Below are the code and all the weights of a small trained network. Each question names an input and a class and asks about switching units off, where a switched-off unit gives its printed mean instead of its output.

import numpy as np


def w(rows, s, z=0):
    codes = np.array(rows[::2]) - 128.0
    scale = np.full(codes.shape[1], s)
    scale[-1] = z or s
    return codes * scale


def f(y):
    return y / 2 * (1 + np.tanh(0.7978845608 * (y + 0.044715 * y**3)))


def log_softmax(a):
    a = a - a.max(-1, keepdims=True)
    return a - np.log(np.exp(a).sum(-1, keepdims=True))


def net(x, mask):
    res = np.array(x, float).reshape(1, 8) / 4 @ E
    y = f(res @ A[0][:, :-1].T + A[0][:, -1])
    res = res + np.where(mask, y, B[0][:, -1]) @ B[0][:, :-1]
    return log_softmax(res[-1] @ U[:, :-1].T + U[:, -1])


A, B = {}, {}
E = w([
[98,172,180,192],'x0',
[137,52,238,161],'x1',
[146,155,131,204],'x2',
[182,191,135,143],'x3',
[224,160,187,125],'x4',
[63,244,137,150],'x5',
[62,195,197,121],'x6',
[3,117,150,186],'x7',
],0.0077)
A[0] = w([
[100,76,154,189,157],'neuron 0',
[126,78,144,42,253],'neuron 1',
[94,191,95,99,75],'neuron 2',
[85,204,207,136,184],'neuron 3',
[105,100,185,97,143],'neuron 4',
[136,198,211,153,206],'neuron 5',
[158,118,135,25,224],'neuron 6',
[180,95,197,90,47],'neuron 7',
[220,100,189,210,99],'neuron 8',
[205,246,147,30,68],'neuron 9',
[124,146,158,127,117],'neuron 10',
[42,134,64,205,132],'neuron 11',
[164,115,7,198,175],'neuron 12',
[97,93,169,74,99],'neuron 13',
[175,184,118,75,94],'neuron 14',
[112,105,166,94,183],'neuron 15',
],0.012,0.0057)
B[0] = w([
[174,220,109,168,197],'neuron 0',
[118,78,102,203,255],'neuron 1',
[133,122,163,79,173],'neuron 2',
[50,154,125,165,246],'neuron 3',
[163,108,125,250,171],'neuron 4',
[99,150,75,220,246],'neuron 5',
[133,77,100,159,244],'neuron 6',
[113,144,141,122,179],'neuron 7',
[139,170,119,39,236],'neuron 8',
[207,195,71,143,233],'neuron 9',
[116,124,79,160,138],'neuron 10',
[121,148,146,2,230],'neuron 11',
[119,85,129,62,247],'neuron 12',
[125,134,101,144,161],'neuron 13',
[210,110,137,137,182],'neuron 14',
[111,73,46,210,174],'neuron 15',
],0.0096,0.0081)
U = w([
[116,149,148,6,185],'0',
[217,192,78,106,126],'1',
[34,183,118,92,203],'2',
[116,46,141,130,8],'3',
],0.011,0.0014)

Each question gives the input, the list of numbers given to net, and the class t.
The units are the neurons (one row each of A and B). Each row of codes is followed by its name. A weight is (code - 128) times the scale printed after its matrix; where a second scale follows, it is the last column's (A, B and U).
mask holds one flag per neuron, in row order. A switched-off neuron (its flag False) gives its mean, the last column of its row in B, instead of its output. The means were averaged over made-up inputs and are rounded, as every weight is.
A unit's drop is (log p(t) with every unit on - log p(t) with that unit switched off) / (log p(t) with every unit on - log p(t) with every unit switched off).
The circuit of an input: a set's keep is (log p(t) with only the set's units on - log p(t) with every unit switched off) / (log p(t) with every unit on - log p(t) with every unit switched off). Starting from the 12 units with the biggest drops (on a tie, the unit counted first), units are removed one at a time, each time the one whose removal leaves the highest keep (on an exact tie, the one counted first), for as long as the keep stays at least 0.8.
circuit, biggest first: the units of the circuit, biggest drop first
top k neurons: the k neurons with the biggest drops, biggest first
drop when u is switched off: that unit's drop, to one decimal
input [5,-3,-5,-8,-8,2,-5,4], class 0: circuit, biggest first : neuron 11
input [3,-4,-1,-1,-6,-3,2,2], class 0: circuit, biggest first : neuron 11; neuron 5
input [-5,2,-3,-1,-3,-4,7,6], class 3: circuit, biggest first : neuron 4; neuron 1
input [7,8,-3,-3,4,-5,4,-2], class 1: top 3 neurons : neuron 8; neuron 0; neuron 4
input [-3,-4,7,4,-5,-8,-8,-8], class 3: circuit, biggest first : neuron 12; neuron 0
input [-8,-8,-6,-6,-7,8,6,6], class 0: top 3 neurons : neuron 11; neuron 2; neuron 5
input [3,7,3,-4,5,-2,-4,4], class 1: top 2 neurons : neuron 0; neuron 8
input [-3,5,5,6,6,-4,6,8], class 2: top 2 neurons : neuron 3; neuron 9
input [3,2,4,0,5,1,2,-1], class 2: top 3 neurons : neuron 3; neuron 14; neuron 5
input [-5,-6,-8,-7,-6,-8,7,8], class 3: drop when neuron 1 is switched off : 0.3
input [8,1,5,3,8,-3,-2,4], class 2: drop when neuron 14 is switched off : 0.2
input [7,-2,-2,6,-8,6,-8,4], class 0: drop when neuron 3 is switched off : 0.0
input [3,-6,7,-1,-4,3,-4,5], class 0: drop when neuron 11 is switched off : 0.3
input [8,-3,8,-3,8,8,-5,2], class 2: circuit, biggest first : neuron 3
